Below are the code and all the weights of a small trained network. Each question names an input and a target symbol and asks about switching units off, where a switched-off unit gives its printed mean instead of its output.

import numpy as np


def w(rows, s, z=0):
    codes = np.array(rows[::2]) - 128.0
    scale = np.full(codes.shape[1], s)
    scale[-1] = z or s
    return codes * scale


def f(y):
    return y / 2 * (1 + np.tanh(0.7978845608 * (y + 0.044715 * y**3)))


def softmax(a):
    e = np.exp(a - a.max(-1, keepdims=True))
    return e / e.sum(-1, keepdims=True)


def log_softmax(a):
    a = a - a.max(-1, keepdims=True)
    return a - np.log(np.exp(a).sum(-1, keepdims=True))


def net(x, mask):
    ids = ['αβγδπψ'.index(c) for c in x.split()]
    T = len(ids)
    res = E[ids] + P[:T]
    r = res
    for j in range(3):
        rows = slice(2 * j, 2 * j + 2)
        q, k, v = (r @ M[0][rows].T for M in (Q, K, V))
        z = softmax(np.where(np.tri(T) > 0, q @ k.T / 2**0.5, -1e9)) @ v
        o = O[0][rows]
        res = res + np.where(mask[j], z, o[:, -1]) @ o[:, :-1]
    y = f(res @ A[0][:, :-1].T + A[0][:, -1])
    res = res + np.where(mask[3:15], y, B[0][:, -1]) @ B[0][:, :-1]
    return log_softmax(res[-1] @ U[:, :-1].T + U[:, -1])


Q, K, V, O, A, B = {}, {}, {}, {}, {}, {}
E = w([
[91,178,86,141,105],'α',
[68,154,83,101,172],'β',
[115,119,104,172,176],'γ',
[183,147,83,71,78],'δ',
[161,194,252,149,122],'π',
[53,176,190,131,116],'ψ',
],0.017)
P = w([
[132,206,158,130,128],'0',
[126,115,116,149,108],'1',
[110,130,127,255,132],'2',
[119,33,116,98,137],'3',
[172,99,128,116,203],'4',
[78,45,106,88,82],'5',
],0.0083)
Q[0] = w([
[165,190,103,177,147],'head 0',
[139,176,116,82,178],'head 0',
[141,114,3,158,143],'head 1',
[165,197,200,148,204],'head 1',
[150,122,135,74,197],'head 2',
[58,103,80,143,117],'head 2',
],0.017)
K[0] = w([
[130,218,117,149,157],'head 0',
[121,67,140,192,108],'head 0',
[82,82,215,147,196],'head 1',
[140,245,74,187,156],'head 1',
[126,93,112,196,80],'head 2',
[149,9,185,91,84],'head 2',
],0.015)
V[0] = w([
[113,180,78,222,32],'head 0',
[247,155,98,161,233],'head 0',
[214,151,133,168,186],'head 1',
[113,105,182,166,66],'head 1',
[151,128,62,123,114],'head 2',
[178,178,138,69,80],'head 2',
],0.014)
O[0] = w([
[85,171,116,42,2,252],'head 0',
[113,6,112,192,90,61],'head 0',
[69,39,87,76,127,101],'head 1',
[80,83,196,47,129,93],'head 1',
[214,174,104,177,91,62],'head 2',
[213,105,136,31,183,177],'head 2',
],0.0078,0.0039)
A[0] = w([
[164,88,94,169,179,222],'neuron 0',
[132,64,135,139,102,183],'neuron 1',
[115,119,55,130,159,10],'neuron 2',
[156,213,124,205,95,29],'neuron 3',
[128,135,2,140,89,140],'neuron 4',
[90,78,67,92,158,131],'neuron 5',
[197,62,154,97,22,183],'neuron 6',
[210,68,226,166,59,44],'neuron 7',
[55,109,80,210,86,125],'neuron 8',
[61,171,77,178,184,66],'neuron 9',
[148,139,78,150,199,5],'neuron 10',
[83,153,177,123,197,218],'neuron 11',
],0.0096,0.003)
B[0] = w([
[150,66,73,147,79,146],'neuron 0',
[134,82,134,135,118,136],'neuron 1',
[106,84,118,117,168,144],'neuron 2',
[95,113,159,47,189,246],'neuron 3',
[116,35,64,39,149,244],'neuron 4',
[104,116,201,123,169,205],'neuron 5',
[182,100,146,189,154,189],'neuron 6',
[28,3,118,91,166,162],'neuron 7',
[157,114,107,228,76,201],'neuron 8',
[20,206,162,95,142,228],'neuron 9',
[154,47,137,127,136,142],'neuron 10',
[168,155,130,220,106,253],'neuron 11',
],0.013,0.0059)
U = w([
[106,115,156,65,112,42],'α',
[102,133,94,130,255,151],'β',
[106,103,110,143,156,53],'γ',
[167,110,110,119,203,242],'δ',
[114,88,194,114,189,63],'π',
[140,162,156,131,163,251],'ψ',
],0.0073,0.002)

Each question gives the input, a string of symbols that net reads in full, and the target symbol t.
The units are the heads (2 rows each of Q, K, V and O) and the neurons (one row each of A and B). Each row of codes is followed by its name. A weight is (code - 128) times the scale printed after its matrix; where a second scale follows, it is the last column's (O, A, B and U).
mask holds one flag per unit, heads first, then neurons. A switched-off unit (its flag False) gives its mean, the last column of its rows in O or B, instead of its output. The means were averaged over made-up inputs and are rounded, as every weight is.
A unit's drop is (log p(t) with every unit on - log p(t) with that unit switched off) / (log p(t) with every unit on - log p(t) with every unit switched off).
The circuit of an input: a set's keep is (log p(t) with only the set's units on - log p(t) with every unit switched off) / (log p(t) with every unit on - log p(t) with every unit switched off). Starting from the 12 units with the biggest drops (on a tie, the unit counted first), units are removed one at a time, each time the one whose removal leaves the highest keep (on an exact tie, the one counted first), for as long as the keep stays at least 0.8.
units of the circuit, in order: the units of the circuit, biggest drop first
unit that matters most: the unit with the biggest drop
top k neurons: the k neurons with the biggest drops, biggest first
which heads matter: for each layer, one digit per head in row order, 1 if its drop is at least 0.15 and else 0, layers parted by /
drop of u: that unit's drop, to one decimal
input π β γ γ α, target γ: which heads matter : 101
input ψ β ψ α δ, target ψ: which heads matter : 110
input β α α δ β γ, target δ: which heads matter : 001
input δ δ π α, target π: units of the circuit, in order : [head 1; neuron 5]
input δ γ γ β π, target γ: unit that matters most : head 0
input π α β, target π: which heads matter : 011
input α β α, target α: units of the circuit, in order : [head 0; neuron 11]
input α β π ψ α α, target ψ: which heads matter : 010
input α π π γ δ δ, target δ: top 2 neurons : [neuron 6; neuron 9]
input δ δ β, target δ: units of the circuit, in order : [head 2; neuron 9]
input α α π β γ δ, target δ: which heads matter : 000
input ψ δ β ψ γ β, target ψ: which heads matter : 010
input ψ π π β β, target π: which heads matter : 011
input α δ π π β α, target π: units of the circuit, in order : [head 1; neuron 5; head 2]
input ψ α ψ γ, target ψ: unit that matters most : head 1
input γ β β, target γ: which heads matter : 101
input β γ γ π π δ, target π: which heads matter : 010
input β β γ ψ, target ψ: top 2 neurons : [neuron 4; neuron 11]
input β γ γ β α γ, target γ: units of the circuit, in order : [neuron 8; head 2]
input π β ψ, target ψ: unit that matters most : neuron 4
input β δ α ψ α, target α: drop of neuron 11 : 0.2
